Below are the code and all the weights of a small trained network. Each question names an input and a target symbol and asks about switching units off, where a switched-off unit gives its printed mean instead of its output.

import numpy as np


def w(rows, s, z=0):
    codes = np.array(rows[::2]) - 128.0
    scale = np.full(codes.shape[1], s)
    scale[-1] = z or s
    return codes * scale


def f(y):
    return np.maximum(y, 0)


def softmax(a):
    e = np.exp(a - a.max(-1, keepdims=True))
    return e / e.sum(-1, keepdims=True)


def log_softmax(a):
    a = a - a.max(-1, keepdims=True)
    return a - np.log(np.exp(a).sum(-1, keepdims=True))


def net(x, mask):
    ids = ['γδεζηλξσψω'.index(c) for c in x.split()]
    T = len(ids)
    res = E[ids] + P[:T]
    u = 0
    for l in range(2):
        q, k, v = (res @ M[l].T for M in (Q, K, V))
        z = softmax(np.where(np.tri(T) > 0, q @ k.T / 2**0.5, -1e9)) @ v
        res = res + np.where(mask[u], z, O[l][:, -1]) @ O[l][:, :-1]
        u += 1
        y = f(res @ A[l][:, :-1].T + A[l][:, -1])
        res = res + np.where(mask[u : u + 12], y, B[l][:, -1]) @ B[l][:, :-1]
        u += 12
    return log_softmax(res[-1] @ U[:, :-1].T + U[:, -1])


Q, K, V, O, A, B = {}, {}, {}, {}, {}, {}
E = w([
[191,58,199,224],'γ',
[159,129,95,93],'δ',
[158,70,107,93],'ε',
[9,54,224,218],'ζ',
[144,70,154,86],'η',
[100,116,210,73],'λ',
[143,98,167,73],'ξ',
[135,115,187,69],'σ',
[141,208,114,82],'ψ',
[158,152,88,93],'ω',
],0.014)
P = w([
[128,104,137,137],'0',
[55,184,19,215],'1',
[112,80,139,119],'2',
[155,120,148,152],'3',
[57,169,12,204],'4',
[96,54,144,101],'5',
[171,116,158,155],'6',
[40,151,3,191],'7',
[82,44,139,93],'8',
[178,121,163,159],'9',
],0.011)
Q[0] = w([
[3,102,89,70],'0.h1',
[217,160,172,164],'0.h1',
],0.052)
K[0] = w([
[68,119,91,3],'0.h1',
[156,149,177,218],'0.h1',
],0.033)
V[0] = w([
[229,218,101,1],'0.h1',
[198,141,65,134],'0.h1',
],0.0077)
O[0] = w([
[2,98,84,25,4],'0.h1',
[138,67,88,117,57],'0.h1',
],0.0072,0.0039)
A[0] = w([
[184,160,74,123,95],'0.n1',
[65,74,158,147,61],'0.n2',
[183,170,40,78,168],'0.n3',
[129,173,168,29,39],'0.n4',
[130,42,171,106,206],'0.n5',
[135,102,63,82,121],'0.n6',
[117,169,92,200,105],'0.n7',
[107,123,58,186,54],'0.n8',
[148,114,55,114,184],'0.n9',
[75,98,102,124,4],'0.n10',
[67,178,156,139,203],'0.n11',
[120,165,61,7,55],'0.n12',
],0.013,0.0041)
B[0] = w([
[76,137,185,144,165],'0.n1',
[153,144,187,174,168],'0.n2',
[204,52,78,144,184],'0.n3',
[31,222,197,110,160],'0.n4',
[205,199,113,60,255],'0.n5',
[131,210,174,143,188],'0.n6',
[102,141,85,77,188],'0.n7',
[64,175,156,125,173],'0.n8',
[126,215,121,190,195],'0.n9',
[132,34,172,122,146],'0.n10',
[129,210,91,197,178],'0.n11',
[115,41,250,123,171],'0.n12',
],0.016,0.0078)
Q[1] = w([
[45,102,164,6],'1.h1',
[88,249,84,128],'1.h1',
],0.016)
K[1] = w([
[7,94,102,74],'1.h1',
[189,198,179,42],'1.h1',
],0.018)
V[1] = w([
[123,200,193,254],'1.h1',
[246,80,132,200],'1.h1',
],0.0098)
O[1] = w([
[204,182,220,129,250],'1.h1',
[231,86,72,254,162],'1.h1',
],0.007,0.016)
A[1] = w([
[163,109,195,88,81],'1.n1',
[115,166,188,213,84],'1.n2',
[183,88,84,1,77],'1.n3',
[170,1,161,25,103],'1.n4',
[157,30,107,62,120],'1.n5',
[94,90,81,210,105],'1.n6',
[5,85,7,124,22],'1.n7',
[73,199,99,163,116],'1.n8',
[147,178,24,106,219],'1.n9',
[49,147,54,140,147],'1.n10',
[212,98,62,76,110],'1.n11',
[205,129,98,168,3],'1.n12',
],0.0099,0.0062)
B[1] = w([
[115,124,98,170,209],'1.n1',
[114,62,127,90,250],'1.n2',
[72,85,97,141,157],'1.n3',
[183,76,92,119,140],'1.n4',
[150,126,59,98,129],'1.n5',
[180,159,121,174,148],'1.n6',
[154,4,54,77,134],'1.n7',
[170,157,117,106,176],'1.n8',
[114,91,175,153,182],'1.n9',
[62,146,155,173,148],'1.n10',
[150,130,143,209,177],'1.n11',
[83,173,95,53,223],'1.n12',
],0.023,0.021)
U = w([
[153,173,60,127,158],'γ',
[176,113,147,127,144],'δ',
[97,173,156,215,255],'ε',
[127,121,105,79,82],'ζ',
[123,100,74,160,22],'η',
[175,181,216,100,115],'λ',
[2,142,62,147,84],'ξ',
[20,206,115,137,4],'σ',
[86,108,174,133,58],'ψ',
[185,92,158,121,103],'ω',
],0.0069,0.0042)

Each question gives the input, a string of symbols that net reads in full, and the target symbol t.
The units are the heads (2 rows each of Q, K, V and O) and the neurons (one row each of A and B). Each row of codes is followed by its name. A weight is (code - 128) times the scale printed after its matrix; where a second scale follows, it is the last column's (O, A, B and U).
mask holds one flag per unit, layer by layer, with each layer's heads first. A switched-off unit (its flag False) gives its mean, the last column of its rows in O or B, instead of its output. The means were averaged over made-up inputs and are rounded, as every weight is.
A unit's drop is (log p(t) with every unit on - log p(t) with that unit switched off) / (log p(t) with every unit on - log p(t) with every unit switched off).
The circuit of an input: a set's keep is (log p(t) with only the set's units on - log p(t) with every unit switched off) / (log p(t) with every unit on - log p(t) with every unit switched off). Starting from the 12 units with the biggest drops (on a tie, the unit counted first), units are removed one at a time, each time the one whose removal leaves the highest keep (on an exact tie, the one counted first), for as long as the keep stays at least 0.8.
circuit, biggest first: the units of the circuit, biggest drop first
unit that matters most: the unit with the biggest drop
top k neurons: the k neurons with the biggest drops, biggest first
top k neurons in layer l: the k neurons of layer l with the biggest drops, biggest first
input ζ λ σ ε λ, target σ: circuit, biggest first : [1.h1; 0.h1; 0.n3]
input η ξ ε η ψ ε ξ η, target ε: unit that matters most : 1.h1
input σ ξ λ λ ξ, target λ: circuit, biggest first : [1.h1; 0.h1; 0.n4; 1.n3]
input ζ ζ ξ γ ε ε ε ε ε ε, target γ: top 3 neurons : [1.n12; 0.n12; 1.n9]
input ε ε ε ε η σ ε γ, target σ: top 3 neurons in layer 0 : [0.n7; 0.n3; 0.n8]
input ε ε λ ε γ, target λ: top 4 neurons : [0.n7; 0.n8; 0.n3; 0.n2]
input ε ε σ ε ζ λ ψ η ζ ψ, target ζ: top 2 neurons in layer 1 : [1.n12; 1.n2]
input ξ λ η ε ε ψ ε ξ, target ψ: top 2 neurons in layer 1 : [1.n2; 1.n12]
input λ ζ ε ε λ ψ ε, target ζ: circuit, biggest first : [0.h1; 1.n12; 1.n2; 1.h1]
input ε η ε ξ δ η ξ ω, target η: top 3 neurons : [1.n7; 0.n5; 1.n6]
input ζ λ ε γ ψ, target ε: top 3 neurons in layer 1 : [1.n10; 1.n12; 1.n6]
input γ ζ ζ ω, target ζ: circuit, biggest first : [1.n12; 1.n2; 1.h1; 0.h1]
input ε ε ψ ε λ ε ξ δ, target ε: top 2 neurons : [0.n5; 1.n12]
input ζ ε ξ λ ε, target ξ: top 3 neurons in layer 1 : [1.n10; 1.n7; 1.n11]
input ε η η ξ ε σ ψ ψ, target σ: unit that matters most : 0.n7
input ψ γ σ ω ε, target σ: top 3 neurons in layer 0 : [0.n5; 0.n4; 0.n9]
input σ λ ε ε ω, target ε: top 2 neurons : [0.n3; 0.n5]
input ε σ ε η λ λ λ, target λ: circuit, biggest first : [1.n3; 1.h1]
input γ λ γ λ ω ε ε δ, target ε: circuit, biggest first : [0.n8; 1.n12]
input ζ λ ε ε, target ζ: circuit, biggest first : [1.n12; 0.h1; 1.n2; 1.h1]
input ξ ξ ψ ψ ε λ ξ ε η ε, target ε: unit that matters most : 1.n11
